Below is a small trained network, with its code and all its weights. Each question gives an input and a class and asks what happens when units are switched off, that is, made to give their printed mean instead of their output.

import numpy as np


def w(rows, s, z=0):
    codes = np.array(rows[::2]) - 128.0
    scale = np.full(codes.shape[1], s)
    scale[-1] = z or s
    return codes * scale


def f(y):
    return np.maximum(y, 0)


def log_softmax(a):
    a = a - a.max(-1, keepdims=True)
    return a - np.log(np.exp(a).sum(-1, keepdims=True))


def net(x, mask):
    res = np.array(x, float).reshape(1, 7) / 4 @ E
    y = f(res @ A[0][:, :-1].T + A[0][:, -1])
    res = res + np.where(mask, y, B[0][:, -1]) @ B[0][:, :-1]
    return log_softmax(res[-1] @ U[:, :-1].T + U[:, -1])


A, B = {}, {}
E = w([
[20,55,99,41],'x0',
[126,127,127,128],'x1',
[129,128,129,129],'x2',
[90,249,255,54],'x3',
[29,222,58,205],'x4',
[127,127,129,125],'x5',
[64,51,246,219],'x6',
],0.0066)
A[0] = w([
[93,177,182,82,31],'n1',
[57,94,108,48,62],'n2',
[3,66,130,59,84],'n3',
[141,84,86,159,2],'n4',
[131,109,66,200,108],'n5',
[84,111,189,204,66],'n6',
[1,193,28,179,37],'n7',
[236,173,152,192,52],'n8',
[117,65,143,202,135],'n9',
[67,180,220,101,87],'n10',
[136,49,45,185,8],'n11',
[46,111,140,62,95],'n12',
[111,189,173,91,35],'n13',
[121,144,146,116,80],'n14',
[116,176,194,130,96],'n15',
[74,198,180,81,47],'n16',
[97,183,79,194,98],'n17',
[193,179,131,185,43],'n18',
[149,121,76,129,134],'n19',
[49,192,90,193,41],'n20',
[229,43,190,36,55],'n21',
[163,157,72,80,9],'n22',
[204,167,150,193,29],'n23',
[221,137,133,221,91],'n24',
[140,41,240,193,93],'n25',
[183,152,154,197,69],'n26',
[108,224,238,61,35],'n27',
[131,57,109,210,121],'n28',
[173,119,81,187,142],'n29',
[93,78,191,182,23],'n30',
[49,33,56,90,127],'n31',
[222,174,46,29,35],'n32',
[231,68,119,71,109],'n33',
[190,91,204,57,81],'n34',
[138,97,100,151,40],'n35',
[186,184,5,106,89],'n36',
[46,79,179,232,86],'n37',
[77,64,115,41,62],'n38',
[97,159,104,155,54],'n39',
[93,96,212,165,54],'n40',
[65,213,118,153,88],'n41',
[117,58,75,149,56],'n42',
[156,72,58,173,7],'n43',
],0.0085,0.0081)
B[0] = w([
[191,104,96,119,168],'n1',
[171,243,123,199,183],'n2',
[188,236,141,187,226],'n3',
[180,92,154,56,139],'n4',
[193,96,147,84,204],'n5',
[87,153,54,97,186],'n6',
[85,17,169,202,237],'n7',
[143,210,137,198,191],'n8',
[72,161,94,27,220],'n9',
[231,70,83,77,228],'n10',
[246,74,79,101,185],'n11',
[160,197,162,174,197],'n12',
[202,54,83,91,166],'n13',
[148,121,138,105,133],'n14',
[169,105,124,93,190],'n15',
[202,74,88,117,197],'n16',
[97,63,176,163,203],'n17',
[133,180,132,168,161],'n18',
[136,124,161,74,182],'n19',
[104,21,142,207,193],'n20',
[52,33,121,254,226],'n21',
[82,144,91,84,145],'n22',
[148,177,123,181,161],'n23',
[139,222,151,185,210],'n24',
[51,167,32,81,248],'n25',
[153,190,129,169,171],'n26',
[223,47,41,88,242],'n27',
[186,101,144,79,225],'n28',
[168,110,180,65,218],'n29',
[73,170,47,109,164],'n30',
[189,230,196,168,254],'n31',
[10,164,3,98,217],'n32',
[72,72,166,170,222],'n33',
[59,59,155,215,205],'n34',
[165,107,140,87,135],'n35',
[39,144,92,84,238],'n36',
[85,160,47,79,231],'n37',
[155,196,94,229,183],'n38',
[83,89,127,155,141],'n39',
[86,171,49,103,179],'n40',
[97,43,168,158,211],'n41',
[208,105,96,97,173],'n42',
[200,63,117,92,164],'n43',
],0.0065,0.0055)
U = w([
[130,124,166,98,248],'0',
[255,56,86,76,96],'1',
[25,166,21,76,78],'2',
[70,6,169,251,80],'3',
[210,252,152,218,89],'4',
],0.0075,0.019)

Each question gives the input, the list of numbers given to net, and the class t.
The units are the neurons (one row each of A and B). Each row of codes is followed by its name. A weight is (code - 128) times the scale printed after its matrix; where a second scale follows, it is the last column's (A, B and U).
mask holds one flag per neuron, in row order. A switched-off neuron (its flag False) gives its mean, the last column of its row in B, instead of its output. The means were averaged over made-up inputs and are rounded, as every weight is.
A unit's drop is (log p(t) with every unit on - log p(t) with that unit switched off) / (log p(t) with every unit on - log p(t) with every unit switched off).
The circuit of an input: a set's keep is (log p(t) with only the set's units on - log p(t) with every unit switched off) / (log p(t) with every unit on - log p(t) with every unit switched off). Starting from the 12 units with the biggest drops (on a tie, the unit counted first), units are removed one at a time, each time the one whose removal leaves the highest keep (on an exact tie, the one counted first), for as long as the keep stays at least 0.8.
units of the circuit, in order: the units of the circuit, biggest drop first
most important unit: the unit with the biggest drop
top k neurons: the k neurons with the biggest drops, biggest first
drop of u: that unit's drop, to one decimal
input [2,8,-5,7,8,7,4], class 3: most important unit	n7
input [-1,-8,6,-7,-8,-3,2], class 3: top 2 neurons	(n21, n33)
input [8,-5,-7,7,-8,-3,-3], class 3: top 2 neurons	(n21, n34)
input [8,2,-8,-6,5,8,-8], class 0: top 3 neurons	(n31, n7, n25)
input [-7,-4,-5,5,-7,-4,1], class 3: units of the circuit, in order	(n21, n34)
input [-5,0,3,2,0,3,-5], class 2: top 3 neurons	(n32, n36, n31)
input [7,0,-5,1,6,0,-2], class 4: top 3 neurons	(n3, n31, n2)
input [-5,-7,1,5,-8,1,-5], class 3: top 2 neurons	(n21, n34)
input [3,7,-6,-4,3,3,5], class 2: top 2 neurons	(n37, n9)
input [0,-1,4,-7,0,-5,5], class 1: units of the circuit, in order	(n11, n28)
input [-7,-3,-4,-6,7,-3,8], class 2: units of the circuit, in order	(n37, n9)
input [8,0,-2,7,4,2,8], class 2: top 4 neurons	(n37, n40, n6, n30)
input [-1,-5,3,7,6,-4,-6], class 1: units of the circuit, in order	(n27, n16, n13)
input [-1,-7,-6,6,-6,3,-7], class 2: units of the circuit, in order	(n32)
input [-6,4,-3,7,7,0,-2], class 1: units of the circuit, in order	(n27, n10, n16)
input [-4,7,1,1,-3,-2,-5], class 2: units of the circuit, in order	(n32, n36)
input [-8,2,-3,-1,-7,-6,-6], class 4: top 2 neurons	(n8, n24)
input [-7,-4,3,-2,-7,-3,1], class 3: top 2 neurons	(n21, n33)
input [6,-8,5,-3,7,3,0], class 3: top 2 neurons	(n7, n20)
input [8,5,7,-8,5,-5,-4], class 1: most important unit	n11
input [7,-8,8,2,4,-3,4], class 4: drop of n2	0.1
input [-8,0,-5,-1,-5,-6,2], class 4: drop of n8	0.2
input [4,0,-2,0,-5,2,-8], class 2: drop of n32	0.5
